Below is a small trained network, with its code and all its weights. Each question gives an input and a target symbol and asks what happens when units are switched off, that is, made to give their printed mean instead of their output.

import numpy as np


def w(rows, s, z=0):
    codes = np.array(rows[::2]) - 128.0
    scale = np.full(codes.shape[1], s)
    scale[-1] = z or s
    return codes * scale


def norm(h):
    return h / np.sqrt((h * h).mean(-1, keepdims=True) + 1e-5)


def f(y):
    return np.maximum(y, 0)


def softmax(a):
    e = np.exp(a - a.max(-1, keepdims=True))
    return e / e.sum(-1, keepdims=True)


def log_softmax(a):
    a = a - a.max(-1, keepdims=True)
    return a - np.log(np.exp(a).sum(-1, keepdims=True))


def net(x, mask):
    ids = ['γδελμτφψ'.index(c) for c in x.split()]
    T = len(ids)
    res = E[ids] + P[:T]
    u = 0
    for l in range(3):
        r = norm(res)
        for j in range(2):
            rows = slice(2 * j, 2 * j + 2)
            q, k, v = (r @ M[l][rows].T for M in (Q, K, V))
            z = softmax(np.where(np.tri(T) > 0, q @ k.T / 2**0.5, -1e9)) @ v
            o = O[l][rows]
            res = res + np.where(mask[u + j], z, o[:, -1]) @ o[:, :-1]
        u += 2
        y = f(norm(res) @ A[l][:, :-1].T + A[l][:, -1])
        res = res + np.where(mask[u : u + 8], y, B[l][:, -1]) @ B[l][:, :-1]
        u += 8
    return log_softmax(norm(res)[-1] @ U[:, :-1].T + U[:, -1])


Q, K, V, O, A, B = {}, {}, {}, {}, {}, {}
E = w([
[33,140,99],'γ',
[237,175,149],'δ',
[180,136,171],'ε',
[121,5,140],'λ',
[121,93,140],'μ',
[127,15,77],'τ',
[173,110,87],'φ',
[99,67,77],'ψ',
],0.017)
P = w([
[253,34,150],'0',
[250,17,128],'1',
[233,13,117],'2',
[199,43,120],'3',
[162,79,144],'4',
[148,113,138],'5',
[105,54,145],'6',
[92,59,145],'7',
[93,129,146],'8',
[70,162,153],'9',
[55,191,161],'10',
[24,52,170],'11',
[95,177,165],'12',
],0.0048)
Q[0] = w([
[148,104,136],'L0H0',
[173,113,39],'L0H0',
[78,38,144],'L0H1',
[1,22,100],'L0H1',
],0.036)
K[0] = w([
[103,107,134],'L0H0',
[111,148,80],'L0H0',
[64,93,115],'L0H1',
[4,112,107],'L0H1',
],0.045)
V[0] = w([
[125,130,121],'L0H0',
[170,102,250],'L0H0',
[44,147,101],'L0H1',
[174,127,133],'L0H1',
],0.014)
O[0] = w([
[125,119,119,119],'L0H0',
[166,234,235,255],'L0H0',
[2,70,210,24],'L0H1',
[187,149,112,172],'L0H1',
],0.0087,0.007)
A[0] = w([
[93,74,61,4],'L0N0',
[5,166,60,203],'L0N1',
[160,207,181,105],'L0N2',
[140,50,197,199],'L0N3',
[29,182,140,110],'L0N4',
[66,230,28,68],'L0N5',
[85,113,218,124],'L0N6',
[90,73,187,64],'L0N7',
],0.019,0.0031)
B[0] = w([
[72,159,193,169],'L0N0',
[2,126,189,168],'L0N1',
[44,185,59,254],'L0N2',
[103,204,63,222],'L0N3',
[48,97,94,163],'L0N4',
[175,36,147,133],'L0N5',
[167,86,52,199],'L0N6',
[192,68,84,198],'L0N7',
],0.033,0.0096)
Q[1] = w([
[156,173,251],'L1H0',
[127,87,60],'L1H0',
[108,95,76],'L1H1',
[145,169,63],'L1H1',
],0.018)
K[1] = w([
[170,173,141],'L1H0',
[83,105,78],'L1H0',
[139,65,167],'L1H1',
[57,2,93],'L1H1',
],0.02)
V[1] = w([
[158,116,134],'L1H0',
[188,252,141],'L1H0',
[250,169,238],'L1H1',
[169,144,51],'L1H1',
],0.03)
O[1] = w([
[163,116,104,99],'L1H0',
[37,228,34,131],'L1H0',
[254,175,254,4],'L1H1',
[189,153,50,164],'L1H1',
],0.022,0.033)
A[1] = w([
[149,37,175,5],'L1N0',
[51,40,92,238],'L1N1',
[150,148,54,186],'L1N2',
[61,9,194,49],'L1N3',
[226,50,41,127],'L1N4',
[156,67,172,173],'L1N5',
[185,249,164,208],'L1N6',
[197,75,139,123],'L1N7',
],0.017,0.002)
B[1] = w([
[154,12,67,142],'L1N0',
[116,39,158,252],'L1N1',
[74,89,174,200],'L1N2',
[85,16,212,172],'L1N3',
[64,253,166,168],'L1N4',
[90,30,72,137],'L1N5',
[6,47,103,138],'L1N6',
[73,85,49,133],'L1N7',
],0.025,0.017)
Q[2] = w([
[196,36,130],'L2H0',
[28,1,198],'L2H0',
[94,81,212],'L2H1',
[41,153,181],'L2H1',
],0.029)
K[2] = w([
[153,54,141],'L2H0',
[1,46,55],'L2H0',
[24,149,140],'L2H1',
[51,80,63],'L2H1',
],0.027)
V[2] = w([
[75,199,48],'L2H0',
[169,155,167],'L2H0',
[92,253,163],'L2H1',
[162,164,245],'L2H1',
],0.026)
O[2] = w([
[250,79,164,223],'L2H0',
[85,104,67,60],'L2H0',
[33,35,227,128],'L2H1',
[2,179,92,4],'L2H1',
],0.018,0.032)
A[2] = w([
[47,240,95,61],'L2N0',
[242,152,116,245],'L2N1',
[29,118,194,3],'L2N2',
[68,38,97,151],'L2N3',
[170,168,76,191],'L2N4',
[96,125,147,66],'L2N5',
[115,251,85,44],'L2N6',
[82,87,187,39],'L2N7',
],0.02,0.0021)
B[2] = w([
[17,171,182,139],'L2N0',
[178,172,220,172],'L2N1',
[10,166,219,146],'L2N2',
[185,79,206,253],'L2N3',
[40,108,156,174],'L2N4',
[92,136,143,133],'L2N5',
[163,254,152,144],'L2N6',
[69,66,193,157],'L2N7',
],0.029,0.018)
U = w([
[39,77,217,143],'γ',
[159,57,135,91],'δ',
[103,71,4,140],'ε',
[112,154,125,65],'λ',
[198,169,44,203],'μ',
[224,144,211,170],'τ',
[47,191,114,255],'φ',
[126,141,129,22],'ψ',
],0.011,0.0059)

Each question gives the input, a string of symbols that net reads in full, and the target symbol t.
The units are the heads (2 rows each of Q, K, V and O) and the neurons (one row each of A and B). Each row of codes is followed by its name. A weight is (code - 128) times the scale printed after its matrix; where a second scale follows, it is the last column's (O, A, B and U).
mask holds one flag per unit, layer by layer, with each layer's heads first. A switched-off unit (its flag False) gives its mean, the last column of its rows in O or B, instead of its output. The means were averaged over made-up inputs and are rounded, as every weight is.
A unit's drop is (log p(t) with every unit on - log p(t) with that unit switched off) / (log p(t) with every unit on - log p(t) with every unit switched off).
The circuit of an input: a set's keep is (log p(t) with only the set's units on - log p(t) with every unit switched off) / (log p(t) with every unit on - log p(t) with every unit switched off). Starting from the 12 units with the biggest drops (on a tie, the unit counted first), units are removed one at a time, each time the one whose removal leaves the highest keep (on an exact tie, the one counted first), for as long as the keep stays at least 0.8.
circuit, biggest first: the units of the circuit, biggest drop first
most important unit: the unit with the biggest drop
top k neurons: the k neurons with the biggest drops, biggest first
top k neurons in layer l: the k neurons of layer l with the biggest drops, biggest first
which heads matter: for each layer, one digit per head in row order, 1 if its drop is at least 0.15 and else 0, layers parted by /
drop of u: that unit's drop, to one decimal
input λ τ λ φ λ, target τ: circuit, biggest first	L0N2; L1H1; L0N4; L0N1
input ε γ μ ε ε ε δ ψ ψ ε ε, target ε: circuit, biggest first	L1H1
input φ ε ε λ, target μ: top 3 neurons	L1N6; L0N7; L0N3
input λ λ ε, target μ: which heads matter	01 / 11 / 10
input ε ε ε ε φ ε, target τ: top 2 neurons	L0N2; L0N3
input ε λ ε μ ε ε μ λ ε ε φ δ, target τ: top 2 neurons	L0N2; L0N5
input ε ε δ, target φ: top 2 neurons	L1N1; L0N6
input τ φ ε μ φ μ, target τ: top 2 neurons	L0N3; L0N2
input λ δ ε φ δ φ φ ε, target τ: top 2 neurons	L0N2; L0N4
input ε φ τ μ φ φ, target τ: which heads matter	10 / 01 / 00
input λ τ ε ε φ μ ε δ λ λ φ λ μ, target τ: top 3 neurons	L0N5; L0N2; L0N3
input τ λ λ δ ε ψ ε φ ε ε φ δ, target τ: top 3 neurons	L0N0; L0N5; L0N2
input ε δ φ ε ε δ ε, target φ: top 3 neurons	L0N7; L1N1; L0N6
input λ ε ε τ λ ε λ λ λ ε δ, target μ: which heads matter	01 / 11 / 00
input λ ε δ ε ε δ, target φ: top 3 neurons in layer 0	L0N6; L0N7; L0N4
input ε ε τ λ λ μ μ, target ε: most important unit	L0N3
input ε λ φ δ ε ε μ φ τ, target τ: which heads matter	11 / 01 / 10
input ε λ μ φ μ γ ε ε, target ε: top 2 neurons	L0N6; L0N7
input λ φ μ τ, target τ: top 2 neurons	L0N2; L0N0
input ε λ φ δ ε φ, target τ: most important unit	L0N2
input ε δ μ δ, target ε: top 4 neurons	L0N2; L0N3; L1N4; L0N0
input ε λ φ ε ε μ μ, target ε: top 2 neurons	L0N7; L0N6
input ε λ ε ε λ ε ε ε, target φ: which heads matter	11 / 10 / 00
input ε λ μ ε λ λ δ, target μ: top 2 neurons	L0N3; L0N1
input ε ε φ φ λ, target τ: top 3 neurons	L0N2; L2N1; L1N6
input δ μ ε ε τ ε δ λ λ, target μ: drop of L0H1	0.4
input ε ε λ ε ε ε ε λ ε ε, target μ: drop of L1H0	0.2
